Facts:
[paflel] Θ gavo
[lesapam tizir grofun pebam rugre] Θ muvastis
[zaflo dosku griflatrim troko trunor nale tretres] Θ fatrebrok
[tanek postir seflak] Θ memaplo
[vugril nemor] Θ nudrudu
[denum ligran skines segir gaskistem kligre doklo neri badem memaplo trogron] Θ soka
[driflir donik pligra trikla] Θ duvuk
[grelan pivoston sketra roflak nudrudu zosun biplur zoska zupun] Θ brefer
[trupin stubris muvastis studifla vobrigril] Θ pidrafo
[pebok gefle trezin gavo suflom zikle] Θ fupidrur
[stura pefo fala] Θ studifla
[dadisto mebi greklu zovil gogre klubreros tulutrak stedus tragem] Θ tadre
[leflon roskun popur dogra plirun] Θ neri
[trodro rigotros gana drustir tadre datar nivadrin] Θ grevifes
[nepem] Θ nolus
[nolus drukil gritibrik sesem soflol zuskogrel] Θ sovun
[pebes drusok] Θ stasul
[nidrores gabel pleka] Θ flata
[tiskil grunan tipor vifo] Θ vusik
[skodaflor stobruk] Θ sesem
[duvuk klipu skufe stasul febras] Θ rovin
[lifluplis] Θ griflatrim
[guki brisali biklotor rodri] Θ skufe
[viple lutim] Θ trupin
[pinem zavaklir] Θ gabel
[greva drefumol bretrodek vofas travege] Θ soflol
[vusik dekla bubrepu mibril zafas maben refir] Θ doson
[flitrigrin skigam zadur sefi skitus drostam bregar] Θ biplur
[rodrek] Θ pleka
[gagru flitul studram todedron] Θ trodro
[vukam gupan roros] Θ dosku
[bimur zaplustin gubral] Θ zupun
[druram druplas] Θ datar
[flinagok flegus] Θ nale
[drupor] Θ gritibrik
[zonur gete] Θ sketra
[grufler ristem] Θ zosun
[pelak] Θ febras
[tigem] Θ nidrores
[buklu grarudre] Θ klipu
{paflel zaflo grelan ligran leflon donik pebes skines mebi gana roflak skodaflor roskun popur flitrigrin drefumol drukil skigam zavaklir gagru tizir flitul druram biklotor zadur vobrigril segir dekla zonur kligre plirun doklo nivadrin badem bretrodek rodri gubral bubrepu skitus ristem bregar vofas fala trunor flegus todedron mibril maben refir tretres gete rugre roros} Λ 677
{lesapam tanek driflir pebok pivoston postir dadisto tiskil pligra lifluplis guki viple pinem greklu brisali zovil gogre bimur zoska flinagok seflak dogra grunan lutim pelak troko tigem trikla tipor tulutrak drostam suflom pebam stedus vifo tragem druplas nemor} Λ 321
{vugril denum gefle stura nepem rigotros trezin stubris drustir greva rodrek vukam pefo drupor stobruk zaplustin gaskistem klubreros grufler studram sefi gupan buklu zuskogrel grofun zikle drusok zafas trogron travege grarudre} Λ 646
α 384 <- paflel zaflo postir lifluplis guki gogre drefumol zavaklir rodrek biklotor dekla nivadrin gubral tipor trogron refir pebam
α 354 <- lesapam vugril pebok donik pebes skines mebi tiskil drustir popur zovil vukam bimur druram zadur stobruk zonur studram tigem buklu suflom zikle drusok maben stedus tretres gete nemor
α 299 <- tanek stura leflon nepem brisali drupor klubreros doklo rodri zuskogrel skitus bregar vofas trunor travege tragem
α 196 <- denum grelan ligran rigotros gana skodaflor roskun viple greva flitrigrin zoska dogra gaskistem plirun trikla drostam ristem todedron grarudre roros
α 120 <- driflir gefle dadisto roflak trezin flinagok kligre lutim pelak bretrodek fala flegus mibril zafas vifo druplas
α 601 <- pivoston pligra greklu skigam gagru tizir flitul pefo vobrigril seflak zaplustin grufler gupan bubrepu tulutrak rugre
α 908 <- stubris pinem drukil segir grunan badem troko sefi grofun
Π pebam <- lesapam
Π seflak <- tanek
Π roflak <- grelan
Π suflom <- gefle
Π tulutrak <- dadisto klubreros
Π vifo <- tiskil
Π trikla <- pligra
Π nivadrin <- drustir
Π stedus <- greklu
Π dadisto <- greklu
Π rugre <- tizir
Π grelan <- zoska
Π gete <- zonur
Π popur <- dogra plirun
Π dogra <- plirun
Π segir <- doklo
Π rigotros <- nivadrin
Π viple <- lutim
Π todedron <- studram
Π brisali <- rodri
Π donik <- trikla
Π driflir <- trikla
Π grunan <- tipor
Π flitrigrin <- drostam
Π trezin <- suflom
Π lesapam <- grofun pebam
Π maben <- mibril
Π refir <- maben
Π dekla <- refir
{paflel zaflo tanek grelan gefle postir nepem gana greklu flitrigrin drefumol skigam tizir zadur dekla stobruk kligre pelak zuskogrel skitus drostam ristem bregar flegus maben refir tragem roros} Ξ b
{lesapam roflak trezin stubris guki greva drukil gagru zaplustin nivadrin bretrodek tigem sefi suflom todedron travege} Ξ c
{vugril drustir pinem zavaklir seflak grufler troko studram gupan trikla gubral tipor trunor vifo gete} Ξ e
{denum pebes mebi tiskil druram flinagok pefo segir gaskistem doklo badem vofas fala pebam druplas} Ξ d
{driflir pivoston ligran leflon rigotros skines skodaflor roskun pligra lifluplis viple zovil gogre flitul vukam bimur zoska drupor vobrigril dogra klubreros lutim rodri tulutrak grofun drusok mibril grarudre nemor rugre} Ξ a
{pebok stura dadisto donik brisali popur rodrek biklotor zonur grunan plirun buklu bubrepu zikle zafas trogron stedus tretres} Ξ f

Known rows:
sovun: |   3 |  -2 | -13 |   3 | -11 |   7 |   5 |  -1 |   7 |   5 |  -7 | -11 |   0 |  -1 |  -7 |   7 |  -1 |  -1 |  -1 |   6 |  -6 |   0 |  -5 |  -2 |  -6 |   1 |  -2 |  -5 |  -7 |   0 |  -1 |  -4 |
stedus: |   6 |  -3 |  12 |  46 |  19 | -26 | -14 |  -4 | -17 |   0 |  10 |  39 |  31 |   8 |  21 |  15 |  -2 |   6 |   9 |   1 | -16 | -13 | -52 |  -6 | -32 | -50 |   6 | -10 |  32 | -32 |   3 | -16 |
skigam: |   2 |   4 |   4 | -56 |  25 |  12 |  23 |  26 |  -9 |  17 |   0 |   8 | -33 |  -4 | -12 | -37 |  24 |  -5 |  -5 |  -6 |  23 |  -5 |  48 |  15 |  -5 |  27 |   3 |   6 | -19 |  19 |   1 |  -3 |
brefer: |   5 |   4 | -10 | -55 |  -2 |  12 |  30 |  14 |  -1 |  23 |  -8 | -20 | -38 |   1 | -25 | -14 |  20 |   0 |  -1 |  -3 |  20 |   2 |  50 |  -7 |  14 |  29 |  -7 |   8 | -29 |  17 |  -1 |  -3 |
ligran: |   5 |   5 |   8 |  -6 |   5 |  -2 |   3 |   2 |  -2 |  -4 |   4 |   6 |   8 |  -8 |   2 |   8 |  -4 |  -1 |   1 |   5 | -12 |  -1 |  -4 |  23 | -12 |  11 |   3 | -10 |  -8 |  13 |   4 |   0 |
travege: |   0 |   2 |  -3 |  12 |   2 |   4 |   5 |   6 |   2 |  -5 |   2 |   9 |   7 |   5 |  -3 |  -7 |   0 | -22 | -15 |   1 |  -2 |  10 |  15 |   0 |  -9 | -11 |   7 |  -2 |  14 | -12 |   1 | -11 |
gana: |   1 |   3 |  -1 |  34 | -14 |  -6 | -19 | -12 |  13 | -17 |  -2 |  -1 |  31 |  -9 |   7 |  26 | -21 |   1 |   1 |  14 | -32 |   1 | -43 |  21 | -18 |  -6 |   3 | -23 |   7 |  -1 |   4 |   1 |
stobruk: |   5 |  12 |  -1 |  -2 |  -4 |  -1 |  16 |   4 |  -5 | -11 |   6 |  10 |  14 |   2 |  -4 |   3 |   1 | -13 |  -2 |  -1 |  -7 |   9 |   7 |  -3 |  -9 |  -8 |   0 |  -3 |  13 |   1 |   3 |  -2 |
trodro: |   3 |   2 | -28 |  40 | -50 |  11 | -16 | -19 |  31 | -11 | -19 | -31 |  27 |  -5 | -10 |  34 | -22 |   8 |   6 |  17 | -32 |   2 | -40 |  -5 |  -8 | -17 |  -8 | -21 |   2 |  -4 |   4 |   3 |
gritibrik: |   4 |  -3 | -13 |   3 | -13 |   6 |   6 |  -2 |   9 |   5 |  -6 | -11 |  -2 |  -2 |  -7 |   8 |  -2 |  -1 |  -1 |   6 |  -6 |  -1 |  -4 |   0 |  -5 |   0 |  -2 |  -6 |  -6 |   2 |   0 |  -4 |
stura: |   7 |  12 |  -6 |   2 |   7 |  -7 |  16 |   2 |  -1 |   5 |  -6 |   8 |   7 |   0 | -10 |   0 |  -1 |  12 |   8 |  -5 |  -4 | -11 |   8 |  -7 |  -1 | -28 |   7 |  -8 |  23 | -22 |  11 | -18 |
trikla: | -15 | -11 |  18 |  14 | -12 |  -5 | -42 |  -8 |  -3 |  -5 |  20 |   6 |   8 |  -1 |  21 |   4 |  -3 |  10 |   2 | -13 |  21 |   6 |  -3 | -14 |  38 |  -3 |  -2 |  29 |  -2 |   2 |  -5 |  34 |
zafas: |   0 |  11 |  -6 | -12 |  12 |  -2 |  12 |  -6 |  -1 |   7 |  -7 |  15 |  -9 |  -2 |  -9 |  12 |  -5 |  13 |   7 |  -8 |   2 |  -3 | -12 |   2 |   2 | -25 |  10 | -10 |  21 | -11 |  10 | -19 |
drustir: | -13 |   6 |   2 |  53 | -33 |  -1 | -34 | -21 |  13 | -36 |  12 |  -3 |  41 |  -3 |  22 |   7 | -18 |   7 |   5 |  -5 |  -8 |   3 | -30 | -17 |  22 | -16 |  -5 |   8 |  31 | -10 |  -4 |  31 |
guki: |  -1 |  -6 |   4 |   8 |  -2 |  -7 |  -5 |   3 |  -7 |   2 |   3 |   7 |   3 |  13 |  -2 |  12 |   2 | -22 | -11 |   1 |  -3 |  17 |  -3 |  -4 | -10 |  -7 |  -3 |  -1 |  -2 |  -3 |  -2 |  -7 |
pleka: |   5 |  -2 | -10 |   1 |  -7 |   6 |   5 |  -1 |   6 |   7 |  -5 |  -7 |  -2 |  -2 |  -4 |   5 |   0 |  -1 |  -3 |   6 |  -4 |  -1 |  -3 |   0 |  -5 |   1 |   0 |  -5 |  -6 |   2 |   0 |  -5 |
grufler: |   2 |   7 | -10 | -53 |   7 |  22 |  38 |  17 |  -4 |  11 |   1 |  -3 | -32 |   3 | -21 | -26 |  18 | -13 | -12 |  -8 |  26 |  12 |  60 |  -6 |   9 |  16 |   1 |  14 |  -8 |  14 |   2 |  -4 |

Rows:
No name comes twice in this set of rows, the named rows included.
| -19 |   6 |  15 |   7 |  -2 |  14 | -36 |   0 |  11 |  -8 |  13 |  16 |  10 | -16 |  18 |  -2 |   1 |  28 |  18 | -12 |  24 |  -6 |  -3 |  18 |  24 |  14 |  -1 |  10 |   0 |  15 |   2 |  41 | : mibril
|   2 |   8 |  -2 |  33 | -24 |  -2 | -11 | -14 |  11 | -21 |   8 |   8 |  39 |  -8 |   6 |  36 | -24 |   0 |   1 |   6 | -27 |  12 | -29 |  10 |  -8 | -25 |   6 | -12 |  21 |  -2 |   9 |   6 | : rigotros
|   6 | -12 |  15 |  45 |   8 | -11 | -11 |  -1 | -20 | -14 |  17 |  39 |  39 |   4 |  26 |  13 |  -4 | -15 |  -2 |   7 | -22 |   2 | -39 |   4 | -47 | -39 |  11 |  -5 |  23 |  -7 |   0 |   0 | : zovil
|  -7 |  -1 |  15 |  10 |  -2 |   4 | -25 |   3 |   1 | -16 |   4 |   5 |  16 | -12 |  16 | -21 |   0 |  14 |   9 |  -3 |   0 | -17 |   7 |   9 |   6 |   5 |   5 |   9 |   5 |   6 |   3 |  27 | : rodri

Now the same nodes, written a new way:
Known rows:
sovun: |  11 |   2 |  -4 |  -2 | -10 |   3 |   8 |   1 | -10 |   5 |   5 |  -5 |  -9 |
drukil: |   9 |   2 | -19 |   4 |  -5 |  -4 |   8 |   4 |  -6 |  -2 |  10 |   4 |   9 |
gagru: | -23 |  -3 |  -7 |  10 |   7 |   2 |  11 |  15 |   8 | -21 |   3 |  17 |  -3 |
rigotros: | -30 |  -2 |   0 |   0 |  34 |   4 | -20 |  -6 |  -4 | -16 |   1 |  19 | -10 |
datar: | -27 | -12 |  -3 |   6 |   7 |   2 |   4 |  23 |  -2 | -16 |  11 |  12 | -13 |
drupor: |  -4 |   1 |   7 |   0 |  19 |  -3 |  -8 |  -8 |  -7 |  14 |   3 | -13 |   2 |
drefumol: |  7 |  6 | -9 | -1 |  2 |  4 |  8 | -4 |  0 | -6 | -5 | -7 | -1 |
mibril: |   3 | -13 |   6 |   4 |   2 |  -4 |  -5 |   2 |  17 |  -2 |  21 | -26 |  -9 |
sefi: |   7 |  -5 |  11 |  -8 | -17 |   6 | -15 |  17 |  13 |  14 |   0 |  23 |  37 |
stura: |  -3 |   8 |   4 |   6 |   4 |   7 |   3 |  -6 | -12 |   3 |  -1 |  -7 |  15 |
tanek: |   5 |  -2 |  -8 |   7 |   7 |   0 |  20 |  -3 |   3 |   5 |   1 | -25 |  12 |
lesapam: |   2 |  13 | -16 |   2 |   2 |   8 |   5 | -14 |  -5 |   0 |  -5 |  12 |   5 |
greva: |   6 |  -3 |   1 |   4 |   3 |   8 |  13 | -17 |  -2 |  -4 |  -3 |   5 |   9 |
skines: |   6 |   4 |  -3 |   0 |  11 |  -7 |  -4 | -10 |  -6 |   3 |   3 | -18 | -15 |
vukam: |  -3 |  -1 |  11 |  -2 |  18 |  -2 | -10 | -13 |  -1 |   6 |   5 | -10 |  -3 |
zovil: | -42 | -12 |   1 |  10 |  32 |  -9 | -13 |  11 |  10 | -17 |   5 |   5 |  -9 |
stasul: |  14 |   3 |  -5 |  -2 | -11 |   2 |  10 |  -3 | -13 |   7 |   7 |  -7 | -10 |

Rows:
No name comes twice in this set of rows, the named rows included.
|   5 |  32 | -23 |   1 |   1 |  11 |  -6 | -17 | -25 |  -8 |  -6 |   8 |  -9 | : popur
|   4 | -10 |   9 |   0 |   2 |   3 |  12 |  -6 |  15 |  -9 |  16 | -13 |  17 | : gefle
| -54 |   8 |  25 | -22 |  22 | -65 |  -6 |  -1 | -26 | -32 | -43 |  34 |  -6 | : tulutrak
|   4 |   1 |  16 |  -7 | -14 |  12 |  -5 |   7 |  15 |   9 |  -7 |  19 |  24 | : zaplustin
|   1 | -11 |   5 |   4 |   7 |  -3 |   8 |  -4 |  15 |   3 |   4 | -18 |   5 | : tiskil
|   9 | -10 |  15 |   1 | -18 |   0 | -16 |  12 |  14 |  18 | -12 |  21 |   0 | : gubral
|   2 |  -4 |  11 |  -3 |  16 |   0 |  -8 | -22 |  -3 |   4 |   1 | -11 |  -5 | : grarudre
| -47 | -19 |  -6 |  11 |  16 |  -1 |   6 |  33 |   2 | -27 |  13 |  20 | -14 | : tadre
|   4 |   6 |  -7 |   2 |  14 |  -8 |  -3 |  -5 | -11 |  11 |   1 | -21 | -12 | : leflon
| -47 | -29 |  43 |  -6 |   4 | -65 |  35 |  19 |   5 | -38 | -33 |  -3 |  19 | : greklu
|   8 |   6 | -10 |   1 | -10 |   0 |  10 |  -5 |   0 |  -9 |   7 |   4 |   0 | : bretrodek
| -50 | -10 |  35 |  -9 |  -2 | -62 |  15 |   5 | -15 | -46 | -31 |  20 |  15 | : dadisto

Now the same nodes, written a new way:
Known rows:
viple: |   6 |  10 |   4 |  -6 |   6 |   8 | -10 |   0 |   5 |  -7 | -16 | -10 | -13 |
mibril: |  15 |  -6 |  -2 |  -3 | -13 |   5 |  19 |  15 |   0 | -11 |  -4 |  -1 |  15 |
driflir: |   6 |  -2 |   8 |   3 |   4 |  11 |  -5 |  -4 |   8 |  -5 | -19 | -11 | -11 |
skigam: | -13 |   0 |   6 |  23 |   9 | -19 |   6 |  -5 | -28 |  -8 |   7 | -16 |   0 |
refir: |  -5 | -13 |   4 |   9 |   4 |  -2 |   0 |   2 |   7 |  -9 |   8 |  -8 |   2 |
trezin: |   3 |  10 |   0 |  12 |   5 |  12 | -10 |  -8 |  -6 |   6 |   8 | -12 | -16 |
guki: | 19 |  5 |  4 | 12 | -5 | -1 | -9 | -9 | -5 | -1 |  1 |  2 | -3 |
lesapam: |  14 |   7 |   8 |   3 |  -2 |   2 |  -8 | -18 |  -7 |   6 |  -4 |  -5 | -14 |
mebi: |  20 |  -1 | -11 | -19 | -22 |  19 |   5 |  11 |  15 |  -4 | -11 |  -2 | -12 |
druram: |  20 |   0 | -10 | -22 | -20 |  19 |   7 |  12 |  15 |  -1 | -12 |   0 | -10 |
pebam: |  15 |   6 |   2 |   4 |  -5 |   7 |   0 |   4 |   1 |  -7 | -15 |   0 |  -5 |
flinagok: |  18 |   7 |   0 |  -1 |  -7 |   7 |   0 |   2 |  -1 |  -2 | -18 |  -2 |  -2 |
brisali: | -12 | -15 |   6 |   1 |   9 |  -2 | -17 |  -9 |  12 |  -4 | -18 | -13 | -11 |
brefer: | -18 |  11 |  14 |  17 |  25 | -13 |  17 |  -5 | -16 |  10 |  13 |  10 |  12 |
klipu: | -9 |  0 |  5 |  0 | 11 |  2 |  8 |  0 | 12 | 11 |  8 | 18 |  6 |
vusik: | -8 |  0 |  6 | -1 | 14 |  1 | 11 | -1 | 12 | 14 | 10 | 19 |  8 |
gabel: | -10 |  -1 |   4 |   3 |   7 |   1 |   5 |  -1 |   9 |   7 |   7 |  16 |   4 |

Rows:
No name comes twice in this set of rows, the named rows included.
|  13 |  -6 | -11 | -14 | -18 |  15 |   4 |  15 |  20 |  -5 | -10 |   1 | -10 | : flitul
|   9 |  14 |  -3 |   3 |  -8 |   6 |  -9 |  -2 | -11 |  -7 |  14 |  -4 |  -4 | : greva
|  -2 |  -4 |  -3 |  -3 |   0 |  -3 |  -8 |   5 |   0 | -12 |   6 | -12 |   0 | : roros
|  16 |   6 |  -6 | -10 |  -4 |  17 | -14 |   2 |  17 |  -1 |   8 | -10 | -20 | : todedron
|  20 |  -2 |   2 |  -7 | -13 |   2 |   7 |   6 |   0 |  -5 | -16 |   7 |  14 | : lutim
| -15 | -13 |  -2 |  -3 |  -2 |   0 |  -7 |   3 |   5 |  -5 |  -4 |  -6 |   0 | : stura
|  28 |  33 | -66 | -33 | -40 |   6 | -31 |  26 | -18 |  19 | -32 |   5 | -16 | : klubreros
| -6 | -5 | -1 | -4 | -7 |  1 | -6 | -8 | -4 | -1 |  3 | -4 | -2 | : stobruk
|  10 | -17 |  -1 | -13 | -11 |   5 | -16 |  -5 |  25 |   1 |  -9 |   5 |  -3 | : tragem
|  20 |  -5 |  -4 | -23 | -20 |  14 |  -4 |   1 |  20 |  -1 | -23 |   6 |  -7 | : zovil
| -10 | -11 |   5 |  11 |  14 |   3 |  -8 |  -2 |  10 |  -5 |   5 | -18 | -12 | : dekla
| -12 | -17 |  -2 |  -1 |  -1 |  -5 |   0 |   5 |   7 |  -8 |  -6 |  -9 |  -1 | : bubrepu

